[[-14  24  20  29  14  25  16  30  -9 -47  20  20  -9]
 [ -5  21  22  -2  11  22  13  10 -22  22  18  20  15]
 [  2   6  18   1   7  17  19  25   4  43  12  16  16]
 [  5  30  18   4  15   9  22  22 -10  -6  19   1  28]
 [ 29  26   7  13  17  11   7  16   1   7  11  35  33]
 [  9  31  19  14  19  13  10  22  27 -46  11  26  17]
 [  5  18  13  14  12  17  14  20  11 -14   5   7   2]
 [ 19  32  13  -6  12   3  13  22  15  -6  14   7  -7]]
32

[[2 4 5 6 4 5 4 3]
 [6 7 4 7 5 5 3 6]
 [6 4 5 6 7 3 3 4]
 [7 6 5 6 4 5 3 4]
 [6 5 4 6 6 2 3 5]
 [7 6 6 6 7 6 4 1]
 [6 5 5 5 5 6 4 6]
 [8 7 5 7 4 4 4 6]
 [5 6 4 5 6 5 5 4]]
6

[[921 774 550 473 760 632 596 497 600 657 463]
 [713 534 418 395 359 504 242 554 596 504 553]
 [708 681 385 542 833 876 502 341 542 679 517]
 [763 621 480 389 481 823 647 451 724 675 612]
 [832 630 821 682 561 450 541 459 848 667 922]]
630

[[5908 3757 5513 7457 6049 2773 4834 4613 3309 4734 5022 6017 4235 4075
  4548]
 [5762 6169 6313 7388 4686 2619 3961 4516 3210 5497 5846 5270 3219 5068
  4818]
 [6732 5063 6646 7838 3532 1891 2906 4365 2457 3141 4879 5557 4423 4046
  4011]
 [6613 5657 7387 7671 7084 2968 4083 6945 4409 5384 4299 3587 3440 5276
  4875]
 [5454 3972 7376 8275 5067 4097 4389 6208 3679 3681 4940 5617 5322 4537
  4013]
 [5494 3454 7764 7680 6413 3594 3179 5355 2522 4693 4259 4380 4512 4542
  4610]
 [4848 6658 6995 8281 5337 1814 4610 4999 3181 5537 5813 5758 5334 5606
  4169]
 [5513 5321 7595 7375 4065 3580 3489 5587 4873 4311 4510 4392 3757 2601
  5138]
 [5423 4117 7595 7212 3956 2281 3397 6804 4660 5015 5785 5064 4533 4129
  5237]
 [5805 4630 6846 8044 6904 3077 2623 4747 2443 5274 4360 5604 4585 5939
  4340]]
4630

[[5 5 5 5 5 6 5 5 6 4 5]
 [5 5 4 4 5 3 5 4 4 5 5]
 [5 4 4 3 3 0 5 4 1 7 5]
 [5 5 4 4 5 4 5 4 4 5 5]
 [4 6 5 6 6 9 5 6 8 3 4]]
6

[[-25   3 -42 -48 -13 -24  44 -21]
 [-12 -27 -23 -31  -8 -17   8 -16]
 [ -5  -8   6  12 -10  -1 -42  -3]
 [-15 -24 -28 -33  -9 -16   1 -15]
 [-11 -11 -10  -1 -14  -9 -18 -23]
 [ -9 -27 -16 -24  -8 -15   4 -15]
 [ -9  -9  -4   1 -10  -4 -34  -5]
 [-12 -26 -23 -30  -8 -16   5 -15]
 [ -6 -42 -15 -17 -12 -18  11 -38]
 [ -5 -10   4   9 -10  -3 -37  -4]
 [-12 -27 -24 -31  -9 -16   4 -15]
 [-14   9 -12 -13  -9  -8 -13   5]]
9
---
[[-22  47  13 -56 -61  17]
 [-47 -66  19  59 -32  53]
 [-40  -3  23  51  13  36]] Out: 13

[[ 13  10  -3  -5  11]
 [ -3  -8  21 -61 -58]
 [  2   6  37 -78 -32]] Out: -78

[[ -2 -24  34 -29]
 [ 45  21  -2  24]
 [-75 -57  42 -36]] Out: 42

[[70 12  0  6  2 17]
 [49 12  0  6  2 12]
 [ 4 11  0  6  4 40]] Out: 4

[[  7  -6  -3   4 -62]
 [ 16  23  27  20  59]
 [-11 -54  16 -39 -17]] Out: -39

[[-59 -42 -11  35  57  13]
 [-60 -42 -11  34  58  14]
 [-33  11  -7 -61 -17  27]] Out: -17
---
[ 11  72 -47  40] -> -47

[[-26  27 -14  -3 -20  -6]
 [ 40  19  24 -70   1  68]] -> 24

[ -5 -19 -62 -12 -65] -> -62

[[ -7   0  -3  54  40   1]
 [ 42   0  14  -6 -38 -65]] -> 14

[ 15 -15   5 -26 -78] -> 5

[[ -1   1 -18  61  30  31  -1]
 [ -5  -8  -7  63  23  22  -6]
 [ -7 -14  -8  60  18  17 -12]] -> -8

[ -8  -4 -13 -21  62] -> -13

[[ -8 -25   0  -3 -32   0  15]
 [  0  18 -70  67  37 -59  51]] -> -70
---
-32   75   24  -15   -8 value -8
-38  -61   10   82 value 82
 61   -6  -41  -62   21   26   -5 value -5
-44   39   21   81  -52 value -52
 38  -49   72   41   -9 value -9
-31  -11   42   71  -41   54   18 value 18
29  -2  50  77 value 77
 57   65  -57   -5   16 value 16
---
[[ 15  -2 -20  -6 -15  21 -49]
 [ 17 -10 -28   6 -31  38 -71]] -> 15

[[-56  19   6   7 -75]
 [ 10 -11 -28  10   6]
 [ -2  17  44  15 -71]] -> 10

[[-46  15  30 -17  58 -40 -46]
 [ 24 -58  -3  28  36   3  28]] -> -46

[[-28  21 -31 -69]
 [-60  15  35  29]] -> -28

[[ 68  42   8 -38 -18  -3  21]
 [ -8 -37  57 -58  68  61  55]] -> 68

[[ 25   1 -10 -27 -42   8  19]
 [-16 -24 -44 -66  -7  19 -29]
 [-31   3  25 -41 -20  31  20]] -> -16

[[ 23  15  60 -38  18   1  27]
 [-19 -15  32  -2  49  21 -10]] -> 23

[[-30   7  49  24  46 -61 -13]
 [  7  21 -28   8 -29  48   7]
 [-27   6  59  37  57 -81 -12]] -> 7

[[ 30  -7  20 -51 -12  26]
 [ 33   7   8 -62 -54  28]] -> 30

[[ -5 -31 -61   5]
 [ 65  11   0 -43]] -> -5
